Below is a small trained network, with its code and all its weights. Each question gives an input and a class and asks what happens when units are switched off, that is, made to give their printed mean instead of their output.

import numpy as np


def w(rows, s, z=0):
    codes = np.array(rows[::2]) - 128.0
    scale = np.full(codes.shape[1], s)
    scale[-1] = z or s
    return codes * scale


def norm(h):
    return h / np.sqrt((h * h).mean(-1, keepdims=True) + 1e-5)


def f(y):
    return np.maximum(y, 0)


def log_softmax(a):
    a = a - a.max(-1, keepdims=True)
    return a - np.log(np.exp(a).sum(-1, keepdims=True))


def net(x, mask):
    res = np.array(x, float).reshape(1, 7) / 4 @ E
    u = 0
    for l in range(4):
        y = f(norm(res) @ A[l][:, :-1].T + A[l][:, -1])
        res = res + np.where(mask[u : u + 5], y, B[l][:, -1]) @ B[l][:, :-1]
        u += 5
    return log_softmax(norm(res)[-1] @ U[:, :-1].T + U[:, -1])


A, B = {}, {}
E = w([
[174,254,87,13,220,134,112],'x0',
[75,189,119,207,154,114,220],'x1',
[127,154,136,145,232,127,54],'x2',
[163,202,8,102,150,124,42],'x3',
[59,154,104,90,123,186,56],'x4',
[142,142,151,196,75,187,169],'x5',
[140,84,57,117,208,167,132],'x6',
],0.0097)
A[0] = w([
[40,149,181,203,227,94,202,3],'0.n0',
[128,198,143,129,102,209,255,142],'0.n1',
[178,145,30,142,157,51,214,120],'0.n2',
[124,35,68,128,214,154,66,167],'0.n3',
[98,43,189,248,51,111,203,84],'0.n4',
],0.024,0.0032)
B[0] = w([
[131,129,56,107,219,119,111,189],'0.n0',
[90,61,104,140,176,85,103,187],'0.n1',
[189,181,89,83,107,180,188,176],'0.n2',
[105,51,73,145,182,86,133,187],'0.n3',
[138,63,190,172,6,124,125,251],'0.n4',
],0.025,0.029)
A[1] = w([
[119,170,99,217,105,175,68,52],'1.n0',
[106,116,3,153,66,200,89,98],'1.n1',
[183,109,178,202,180,154,209,92],'1.n2',
[33,167,4,176,29,198,99,106],'1.n3',
[93,177,169,189,57,135,195,2],'1.n4',
],0.022,0.0029)
B[1] = w([
[147,133,75,101,160,130,137,140],'1.n0',
[130,79,130,138,198,89,136,250],'1.n1',
[138,83,85,172,120,149,4,159],'1.n2',
[109,107,91,187,146,39,142,182],'1.n3',
[191,81,82,64,50,131,141,191],'1.n4',
],0.02,0.012)
A[2] = w([
[123,195,163,185,126,169,139,4],'2.n0',
[60,145,158,141,151,149,105,46],'2.n1',
[106,187,150,153,171,98,150,89],'2.n2',
[145,254,153,138,124,136,131,45],'2.n3',
[34,217,144,223,143,134,170,137],'2.n4',
],0.029,0.0029)
B[2] = w([
[182,88,114,90,96,146,141,128],'2.n0',
[213,149,135,99,72,105,138,173],'2.n1',
[173,55,105,43,91,107,45,250],'2.n2',
[183,205,51,192,10,188,104,199],'2.n3',
[3,104,98,93,150,70,100,146],'2.n4',
],0.015,0.0016)
A[3] = w([
[70,181,162,174,120,152,190,108],'3.n0',
[68,91,227,136,93,175,180,206],'3.n1',
[69,169,208,59,5,160,104,82],'3.n2',
[202,69,54,52,147,99,63,250],'3.n3',
[92,112,71,162,58,196,144,95],'3.n4',
],0.022,0.002)
B[3] = w([
[146,167,171,121,121,129,107,128],'3.n0',
[100,191,235,155,184,175,157,166],'3.n1',
[131,124,27,75,109,172,174,159],'3.n2',
[160,251,210,146,158,129,87,252],'3.n3',
[212,160,177,132,136,116,93,162],'3.n4',
],0.021,0.028)
U = w([
[149,221,116,68,101,191,176,3],'0',
[143,77,206,191,56,116,123,250],'1',
[138,161,106,114,252,93,110,104],'2',
],0.013,0.0015)

Each question gives the input, the list of numbers given to net, and the class t.
The units are the neurons (one row each of A and B). Each row of codes is followed by its name. A weight is (code - 128) times the scale printed after its matrix; where a second scale follows, it is the last column's (A, B and U).
mask holds one flag per neuron, layer by layer. A switched-off neuron (its flag False) gives its mean, the last column of its row in B, instead of its output. The means were averaged over made-up inputs and are rounded, as every weight is.
A unit's drop is (log p(t) with every unit on - log p(t) with that unit switched off) / (log p(t) with every unit on - log p(t) with every unit switched off).
The circuit of an input: a set's keep is (log p(t) with only the set's units on - log p(t) with every unit switched off) / (log p(t) with every unit on - log p(t) with every unit switched off). Starting from the 12 units with the biggest drops (on a tie, the unit counted first), units are removed one at a time, each time the one whose removal leaves the highest keep (on an exact tie, the one counted first), for as long as the keep stays at least 0.8.
circuit, biggest first: the units of the circuit, biggest drop first
k most important neurons: the k neurons with the biggest drops, biggest first
k most important neurons of layer l: the k neurons of layer l with the biggest drops, biggest first
drop of u: that unit's drop, to one decimal
input [6,0,0,2,-4,3,-7], class 2: 2 most important neurons -> 0.n4, 0.n1
input [-7,2,8,-5,4,-5,7], class 2: circuit, biggest first -> 0.n0
input [2,-7,-5,5,-4,1,-7], class 0: circuit, biggest first -> 0.n3, 0.n1, 0.n4
input [7,0,-2,-3,0,-7,-8], class 0: 4 most important neurons -> 0.n3, 0.n1, 1.n1, 0.n0
input [5,4,-6,0,-8,-3,3], class 0: 2 most important neurons -> 0.n2, 0.n3
input [2,-6,6,-5,3,1,-7], class 0: 4 most important neurons of layer 0 -> 0.n3, 0.n0, 0.n1, 0.n4
input [1,-5,5,1,-5,-8,-7], class 2: 2 most important neurons -> 0.n4, 0.n2
input [0,4,3,4,-8,1,8], class 0: 2 most important neurons of layer 0 -> 0.n2, 0.n1
input [1,-4,5,-8,5,-1,-5], class 0: 2 most important neurons -> 0.n3, 0.n1
input [-4,-8,-4,5,5,6,4], class 2: drop of 0.n4 -> 1.1
input [-4,5,2,7,4,1,-6], class 2: drop of 0.n4 -> 1.9
input [8,8,-3,6,-2,-1,7], class 0: drop of 2.n0 -> 0.0
input [4,5,0,-5,3,7,0], class 2: drop of 0.n0 -> 0.6
input [5,-2,0,-4,5,2,1], class 2: most important neuron of layer 0 -> 0.n4
